Below are the code and all the weights of a small trained network. Each question names an input and a target symbol and asks about switching units off, where a switched-off unit gives its printed mean instead of its output.

import numpy as np


def w(rows, s, z=0):
    codes = np.array(rows[::2]) - 128.0
    scale = np.full(codes.shape[1], s)
    scale[-1] = z or s
    return codes * scale


def f(y):
    return np.maximum(y, 0)


def softmax(a):
    e = np.exp(a - a.max(-1, keepdims=True))
    return e / e.sum(-1, keepdims=True)


def log_softmax(a):
    a = a - a.max(-1, keepdims=True)
    return a - np.log(np.exp(a).sum(-1, keepdims=True))


def net(x, mask):
    ids = ['ΓΦαεμπ'.index(c) for c in x.split()]
    T = len(ids)
    res = E[ids] + P[:T]
    u = 0
    for l in range(2):
        q, k, v = (res @ M[l].T for M in (Q, K, V))
        z = softmax(np.where(np.tri(T) > 0, q @ k.T / 3**0.5, -1e9)) @ v
        res = res + np.where(mask[u], z, O[l][:, -1]) @ O[l][:, :-1]
        u += 1
        y = f(res @ A[l][:, :-1].T + A[l][:, -1])
        res = res + np.where(mask[u : u + 4], y, B[l][:, -1]) @ B[l][:, :-1]
        u += 4
    return log_softmax(res[-1] @ U[:, :-1].T + U[:, -1])


Q, K, V, O, A, B = {}, {}, {}, {}, {}, {}
E = w([
[181,147,175,19,158,96,149],'Γ',
[164,183,42,105,178,137,119],'Φ',
[159,136,122,166,114,79,52],'α',
[67,75,42,180,196,125,85],'ε',
[68,74,134,103,189,250,186],'μ',
[25,253,63,96,109,83,210],'π',
],0.014)
P = w([
[215,128,60,107,139,145,128],'0',
[120,63,31,76,87,221,147],'1',
[148,205,107,62,162,88,95],'2',
[55,50,84,102,95,217,182],'3',
[116,238,188,76,199,117,88],'4',
[47,127,94,63,62,254,103],'5',
[139,135,152,157,193,75,88],'6',
],0.0076)
Q[0] = w([
[213,170,139,194,178,93,148],'L0H0',
[102,121,191,165,177,90,145],'L0H0',
[112,191,134,149,2,67,160],'L0H0',
],0.0082)
K[0] = w([
[255,162,136,132,175,71,100],'L0H0',
[201,122,79,144,133,154,112],'L0H0',
[172,112,87,131,38,148,162],'L0H0',
],0.0094)
V[0] = w([
[150,178,133,102,254,129,102],'L0H0',
[159,212,159,143,196,137,186],'L0H0',
[2,127,133,175,105,101,151],'L0H0',
],0.0053)
O[0] = w([
[134,87,97,89,188,210,2,254],'L0H0',
[186,144,139,119,234,100,118,165],'L0H0',
[197,78,62,153,90,187,173,74],'L0H0',
],0.0078,0.004)
A[0] = w([
[175,112,28,68,109,125,71,252],'L0N0',
[254,119,205,79,161,6,79,66],'L0N1',
[217,104,119,83,127,153,183,148],'L0N2',
[199,169,78,227,220,104,38,126],'L0N3',
],0.007,0.0023)
B[0] = w([
[208,110,123,120,193,98,151,243],'L0N0',
[142,98,195,87,10,150,151,175],'L0N1',
[133,96,45,104,37,144,115,151],'L0N2',
[164,136,188,147,182,72,157,230],'L0N3',
],0.011)
Q[1] = w([
[63,209,162,107,179,85,166],'L1H0',
[162,3,68,155,162,224,71],'L1H0',
[62,101,135,211,49,101,188],'L1H0',
],0.0073)
K[1] = w([
[255,115,82,73,206,89,79],'L1H0',
[75,174,84,168,137,158,109],'L1H0',
[161,131,37,100,83,111,155],'L1H0',
],0.0083)
V[1] = w([
[105,1,140,149,104,171,84],'L1H0',
[151,70,56,127,158,57,87],'L1H0',
[156,136,145,128,64,43,59],'L1H0',
],0.0068)
O[1] = w([
[121,148,158,71,78,119,85,12],'L1H0',
[182,153,128,108,211,159,76,255],'L1H0',
[206,127,255,216,148,205,89,98],'L1H0',
],0.0095,0.0067)
A[1] = w([
[131,74,67,150,174,12,148,3],'L1N0',
[118,179,113,155,210,2,163,37],'L1N1',
[194,216,213,185,119,99,191,224],'L1N2',
[125,193,68,72,137,138,102,190],'L1N3',
],0.0082,0.0023)
B[1] = w([
[100,219,189,74,143,160,206,223],'L1N0',
[55,200,131,184,71,190,191,253],'L1N1',
[154,112,52,111,128,3,200,211],'L1N2',
[58,171,185,101,176,93,100,195],'L1N3',
],0.0072,0.017)
U = w([
[125,85,93,89,200,110,41,155],'Γ',
[137,121,254,112,171,245,100,88],'Φ',
[168,92,88,171,150,93,60,253],'α',
[170,116,18,144,91,140,197,101],'ε',
[62,188,112,132,49,68,117,100],'μ',
[155,110,168,113,62,156,159,100],'π',
],0.0076,0.0043)

Each question gives the input, a string of symbols that net reads in full, and the target symbol t.
The units are the heads (3 rows each of Q, K, V and O) and the neurons (one row each of A and B). Each row of codes is followed by its name. A weight is (code - 128) times the scale printed after its matrix; where a second scale follows, it is the last column's (O, A, B and U).
mask holds one flag per unit, layer by layer, with each layer's heads first. A switched-off unit (its flag False) gives its mean, the last column of its rows in O or B, instead of its output. The means were averaged over made-up inputs and are rounded, as every weight is.
A unit's drop is (log p(t) with every unit on - log p(t) with that unit switched off) / (log p(t) with every unit on - log p(t) with every unit switched off).
The circuit of an input: a set's keep is (log p(t) with only the set's units on - log p(t) with every unit switched off) / (log p(t) with every unit on - log p(t) with every unit switched off). Starting from all 10 units, units are removed one at a time, each time the one whose removal leaves the highest keep (on an exact tie, the one counted first), for as long as the keep stays at least 0.8.
circuit, biggest first: the units of the circuit, biggest drop first
most important unit: the unit with the biggest drop
k most important neurons: the k neurons with the biggest drops, biggest first
top k neurons in layer l: the k neurons of layer l with the biggest drops, biggest first
input Φ Φ μ Γ, target μ: most important unit -> L1H0
input Γ Φ Γ α ε α, target Γ: 4 most important neurons -> [L1N1; L1N0; L0N1; L0N3]
input Φ α ε Φ α Φ, target α: 3 most important neurons -> [L1N0; L0N0; L1N1]
input Γ Φ Φ ε ε α, target Γ: circuit, biggest first -> [L1N1; L1H0]
input Γ α Φ α, target α: circuit, biggest first -> [L1N0; L1N1; L1H0]
input π ε π Γ π ε, target ε: 4 most important neurons -> [L0N0; L1N3; L0N1; L0N3]
input μ Φ ε ε ε ε μ, target Γ: top 2 neurons in layer 0 -> [L0N1; L0N3]
input ε Φ Φ Γ π α, target ε: 3 most important neurons -> [L0N0; L1N3; L0N1]
input Γ μ Φ Γ ε Γ, target Γ: top 3 neurons in layer 0 -> [L0N3; L0N2; L0N1]
input ε ε ε Φ Γ, target π: circuit, biggest first -> [L0N1; L1N2]
input Φ Φ π α μ, target Γ: top 3 neurons in layer 0 -> [L0N3; L0N1; L0N0]
input ε α π Φ μ Φ, target μ: circuit, biggest first -> [L1H0; L1N3]
input Φ μ α α, target μ: top 2 neurons in layer 0 -> [L0N3; L0N0]
input Φ Φ π α Φ π, target ε: circuit, biggest first -> [L0H0]
input Φ Φ π μ α, target α: 4 most important neurons -> [L1N2; L0N1; L1N0; L1N1]
input ε α π μ, target ε: circuit, biggest first -> [L0H0; L1H0]
input ε Φ μ Φ, target μ: 4 most important neurons -> [L0N0; L1N3; L0N1; L1N0]
input Φ ε ε ε, target Γ: top 2 neurons in layer 0 -> [L0N3; L0N1]
input ε α ε Φ, target Γ: 2 most important neurons -> [L1N1; L0N3]
input α π π μ, target ε: circuit, biggest first -> [L1H0]
input μ Φ Φ π Γ Γ, target ε: circuit, biggest first -> [L0H0; L0N2]
input Φ ε Φ Φ ε Φ, target Γ: 4 most important neurons -> [L1N1; L0N3; L1N0; L1N3]
input π α ε α Φ, target ε: 4 most important neurons -> [L0N3; L1N2; L1N1; L1N3]
input α ε Φ μ Φ ε, target μ: top 2 neurons in layer 1 -> [L1N3; L1N0]
input Φ Γ Γ, target π: 2 most important neurons -> [L0N1; L1N2]
input Φ α Φ Φ π Φ ε, target Φ: top 2 neurons in layer 1 -> [L1N0; L1N1]
input Φ Φ Φ π Γ α, target ε: circuit, biggest first -> [L0H0]
